Small tables with named rows and columns. After each table, cells are looked up by row and column.

voniros.tsv
	gal	labuvo	tupiv	deve	kegudo	lir	mitifu	nubipo
konufad	30.1	5.5	1.6	-53.0	-31.0	-47.0	-16.3	-19.9
potepet	62.1	40.1	-21.6	-44.3	5.3	-4.1	-56.4	-72.9
vises	12.4	-2.8	42.1	3.5	-15.5	-45.1	-20.3	25.4
rop	20.8	-71.7	-13.8	-54.4	-6.1	21.0	-17.2	1.3

What is the lir of konufad in voniros? -47.0
What is the lir of rop in voniros? 21.0
What is the gal of vises in voniros? 12.4
What is the nubipo of rop in voniros? 1.3
What is the nubipo of konufad in voniros? -19.9
What is the labuvo of rop in voniros? -71.7
What is the lir of potepet in voniros? -4.1
What is the gal of rop in voniros? 20.8
What is the mitifu of rop in voniros? -17.2
What is the kegudo of potepet in voniros? 5.3
What is the nubipo of potepet in voniros? -72.9

falagin
         piv  pes  nir  mim
tekila   0.5  0.5  0.4  0.7
bag      0.6  0.6  0.5  0.6
pomit    0.5  0.5  0.4  0.8
tis      0.7  0.7  0.9  0.4
zole     0.6  0.6  0.8  0.6
magite   0.6  0.6  0.6  0.6
kebol    0.6  0.6  0.5  0.6
ran      0.8  0.7  0.9  0.1
fer      0.5  0.5  0.4  0.7
fakizag  0.5  0.5  0.9  0.7

What is the nir of tekila in falagin? 0.4
What is the mim of tekila in falagin? 0.7
What is the piv of zole in falagin? 0.6
What is the nir of magite in falagin? 0.6
What is the mim of kebol in falagin? 0.6
What is the pes of pomit in falagin? 0.5
What is the piv of kebol in falagin? 0.6
What is the mim of ran in falagin? 0.1
Which row has the largest piv? ran

kibinot =
|  | ginufa | firet | vomo | teg | bemas | pim | fatusiz |
|---|---|---|---|---|---|---|---|
| zezu | 79 | 126 | 70 | 116 | 75 | 43 | 61 |
| tozu | 137 | 96 | 150 | 113 | 144 | 184 | 177 |
| nif | 134 | 93 | 146 | 120 | 149 | 196 | 173 |
| lodo | 80 | 119 | 71 | 120 | 84 | 53 | 61 |
| tuvarig | 89 | 128 | 85 | 109 | 76 | 59 | 70 |
| fodile | 117 | 92 | 131 | 130 | 145 | 158 | 150 |
| ripefe | 85 | 132 | 79 | 118 | 69 | 54 | 53 |
| dofed | 153 | 86 | 164 | 116 | 161 | 208 | 193 |
| rif | 97 | 106 | 103 | 102 | 90 | 71 | 82 |
| mem | 129 | 95 | 153 | 107 | 153 | 171 | 166 |
| bedo | 138 | 101 | 147 | 112 | 138 | 174 | 171 |

tozu, ginufa -> 137
nif, firet -> 93
lodo, fatusiz -> 61
nif, teg -> 120
tuvarig, vomo -> 85
zezu, pim -> 43
ripefe, ginufa -> 85
tuvarig, pim -> 59
tozu, fatusiz -> 177
bedo, pim -> 174
zezu, teg -> 116
fodile, firet -> 92
bedo, bemas -> 138
Which row has the largest vomo? dofed

mirupeg
       gezekab  vagar  rep  vefipo  dimifi  tet  tapekal  tuvober
nurer      105    105  184      57     161  248       29       40
zufu       116    158  175     143     197  182      115      125
fimos      210     56   33     122      13  199       27      109

What is the gezekab of fimos in mirupeg?
210
What is the rep of nurer in mirupeg?
184
What is the dimifi of zufu in mirupeg?
197
What is the rep of zufu in mirupeg?
175
What is the tapekal of fimos in mirupeg?
27
What is the tuvober of nurer in mirupeg?
40
What is the gezekab of zufu in mirupeg?
116
What is the tet of zufu in mirupeg?
182
What is the dimifi of fimos in mirupeg?
13
What is the vefipo of nurer in mirupeg?
57
What is the tuvober of fimos in mirupeg?
109
What is the tet of fimos in mirupeg?
199
What is the vefipo of zufu in mirupeg?
143
What is the vagar of zufu in mirupeg?
158
What is the rep of fimos in mirupeg?
33

debogev:
	sagak	tepeb	dinofi	kizi
folopug	-0.344	-0.434	-0.423	-0.207
bul	-0.251	-0.332	-0.179	-0.205
rud	-0.077	0.138	-0.082	-0.241
topil	-0.251	-0.249	-0.237	-0.220
fufaz	-0.441	-0.377	-0.411	-0.256
takavod	-0.250	-0.379	-0.619	0.515
fudu	-0.497	0.287	-0.139	-0.116
muv	-0.224	-0.290	-0.261	-0.173
nelev	-0.256	-0.266	-0.227	-0.236
binusaz	-0.268	-0.188	-0.276	-0.241
kitek	-0.213	-0.249	-0.257	-0.221
nif	-0.215	-0.051	-0.211	-0.190

What is the tepeb of folopug in debogev? -0.434
What is the kizi of muv in debogev? -0.173
What is the dinofi of muv in debogev? -0.261
What is the dinofi of nif in debogev? -0.211
What is the tepeb of rud in debogev? 0.138
What is the sagak of kitek in debogev? -0.213
What is the dinofi of kitek in debogev? -0.257
What is the dinofi of rud in debogev? -0.082
What is the kizi of takavod in debogev? 0.515
What is the sagak of bul in debogev? -0.251
Which row has the largest kizi? takavod

